Below are the code and all the weights of a small trained network. Each question names an input and a class and asks about switching units off, where a switched-off unit gives its printed mean instead of its output.

import numpy as np


def w(rows, s, z=0):
    codes = np.array(rows[::2]) - 128.0
    scale = np.full(codes.shape[1], s)
    scale[-1] = z or s
    return codes * scale


def f(y):
    return np.maximum(y, 0)


def log_softmax(a):
    a = a - a.max(-1, keepdims=True)
    return a - np.log(np.exp(a).sum(-1, keepdims=True))


def net(x, mask):
    res = np.array(x, float).reshape(1, 5) / 4 @ E
    y = f(res @ A[0][:, :-1].T + A[0][:, -1])
    res = res + np.where(mask, y, B[0][:, -1]) @ B[0][:, :-1]
    return log_softmax(res[-1] @ U[:, :-1].T + U[:, -1])


A, B = {}, {}
E = w([
[165,146,69,95],'x0',
[124,134,109,228],'x1',
[173,44,158,152],'x2',
[162,106,251,94],'x3',
[23,86,124,94],'x4',
],0.011)
A[0] = w([
[145,81,121,148,144],'n1',
[64,132,125,116,207],'n2',
[108,138,154,178,130],'n3',
[149,151,54,188,112],'n4',
[84,103,113,73,206],'n5',
[177,90,158,159,212],'n6',
[132,152,211,179,95],'n7',
[142,123,54,166,129],'n8',
[152,159,160,62,153],'n9',
[169,132,144,82,68],'n10',
[186,154,119,101,124],'n11',
[148,199,128,120,108],'n12',
[119,85,248,163,1],'n13',
[119,158,128,104,73],'n14',
[128,85,129,127,100],'n15',
[125,193,105,157,160],'n16',
[132,91,124,71,151],'n17',
[141,71,135,148,192],'n18',
[143,188,64,149,102],'n19',
[115,153,151,65,229],'n20',
[166,142,183,172,192],'n21',
[101,121,122,139,62],'n22',
[150,111,146,219,99],'n23',
[157,178,137,104,142],'n24',
[44,91,173,119,182],'n25',
[74,95,144,129,97],'n26',
[161,117,69,129,137],'n27',
[99,138,80,181,86],'n28',
[20,153,107,156,140],'n29',
[129,52,100,62,131],'n30',
],0.016,0.007)
B[0] = w([
[149,103,189,112,170],'n1',
[51,124,139,149,216],'n2',
[99,91,149,143,171],'n3',
[195,202,138,155,233],'n4',
[62,180,177,157,218],'n5',
[72,139,184,151,222],'n6',
[107,77,151,130,198],'n7',
[179,149,129,38,220],'n8',
[77,99,126,48,210],'n9',
[133,117,119,83,172],'n10',
[92,101,73,60,192],'n11',
[112,103,111,179,186],'n12',
[159,100,231,159,227],'n13',
[94,84,136,115,150],'n14',
[162,120,114,139,151],'n15',
[113,127,98,182,210],'n16',
[110,163,183,129,185],'n17',
[137,111,185,157,194],'n18',
[165,213,113,185,223],'n19',
[23,113,168,70,225],'n20',
[119,151,185,182,218],'n21',
[122,113,104,148,143],'n22',
[106,159,156,154,195],'n23',
[108,47,123,127,188],'n24',
[43,136,145,163,233],'n25',
[59,169,106,175,178],'n26',
[167,138,161,76,191],'n27',
[134,115,52,58,204],'n28',
[64,117,2,169,250],'n29',
[145,157,166,123,191],'n30',
],0.0098,0.012)
U = w([
[56,89,138,198,137],'0',
[147,71,246,110,39],'1',
[169,27,99,137,2],'2',
[109,44,137,21,254],'3',
[171,22,184,165,32],'4',
[70,196,153,106,94],'5',
[168,216,161,196,234],'6',
[144,177,25,160,160],'7',
],0.011,0.0072)

Each question gives the input, the list of numbers given to net, and the class t.
The units are the neurons (one row each of A and B). Each row of codes is followed by its name. A weight is (code - 128) times the scale printed after its matrix; where a second scale follows, it is the last column's (A, B and U).
mask holds one flag per neuron, in row order. A switched-off neuron (its flag False) gives its mean, the last column of its row in B, instead of its output. The means were averaged over made-up inputs and are rounded, as every weight is.
A unit's drop is (log p(t) with every unit on - log p(t) with that unit switched off) / (log p(t) with every unit on - log p(t) with every unit switched off).
The circuit of an input: a set's keep is (log p(t) with only the set's units on - log p(t) with every unit switched off) / (log p(t) with every unit on - log p(t) with every unit switched off). Starting from the 12 units with the biggest drops (on a tie, the unit counted first), units are removed one at a time, each time the one whose removal leaves the highest keep (on an exact tie, the one counted first), for as long as the keep stays at least 0.8.
units of the circuit, in order: the units of the circuit, biggest drop first
k most important neurons: the k neurons with the biggest drops, biggest first
drop of u: that unit's drop, to one decimal
input [-5,4,2,-6,-3], class 6: units of the circuit, in order : [n4]
input [4,-2,-4,3,2], class 3: units of the circuit, in order : [n19, n4, n9]
input [1,-6,2,3,-3], class 3: 2 most important neurons : [n9, n11]
input [8,2,2,-2,-3], class 6: 4 most important neurons : [n29, n4, n27, n19]
input [-7,-6,-7,6,-3], class 1: 3 most important neurons : [n13, n29, n28]
input [6,-6,0,3,3], class 3: 2 most important neurons : [n9, n19]
input [2,0,3,-1,-3], class 6: 2 most important neurons : [n20, n9]
input [8,1,2,5,-7], class 3: 3 most important neurons : [n11, n13, n9]
input [7,2,3,5,-4], class 1: 2 most important neurons : [n29, n21]
input [5,-5,3,7,-7], class 3: 3 most important neurons : [n11, n9, n10]
input [-5,-3,4,3,3], class 1: 2 most important neurons : [n13, n29]
input [-3,0,4,0,-4], class 1: drop of n29 : 0.2
input [-5,3,-4,6,-1], class 1: drop of n29 : 0.3
input [2,-4,-4,-3,-8], class 7: drop of n12 : 0.0
input [-3,3,8,-4,-4], class 6: drop of n21 : 0.1
input [-2,-7,-4,8,-3], class 3: units of the circuit, in order : [n9]
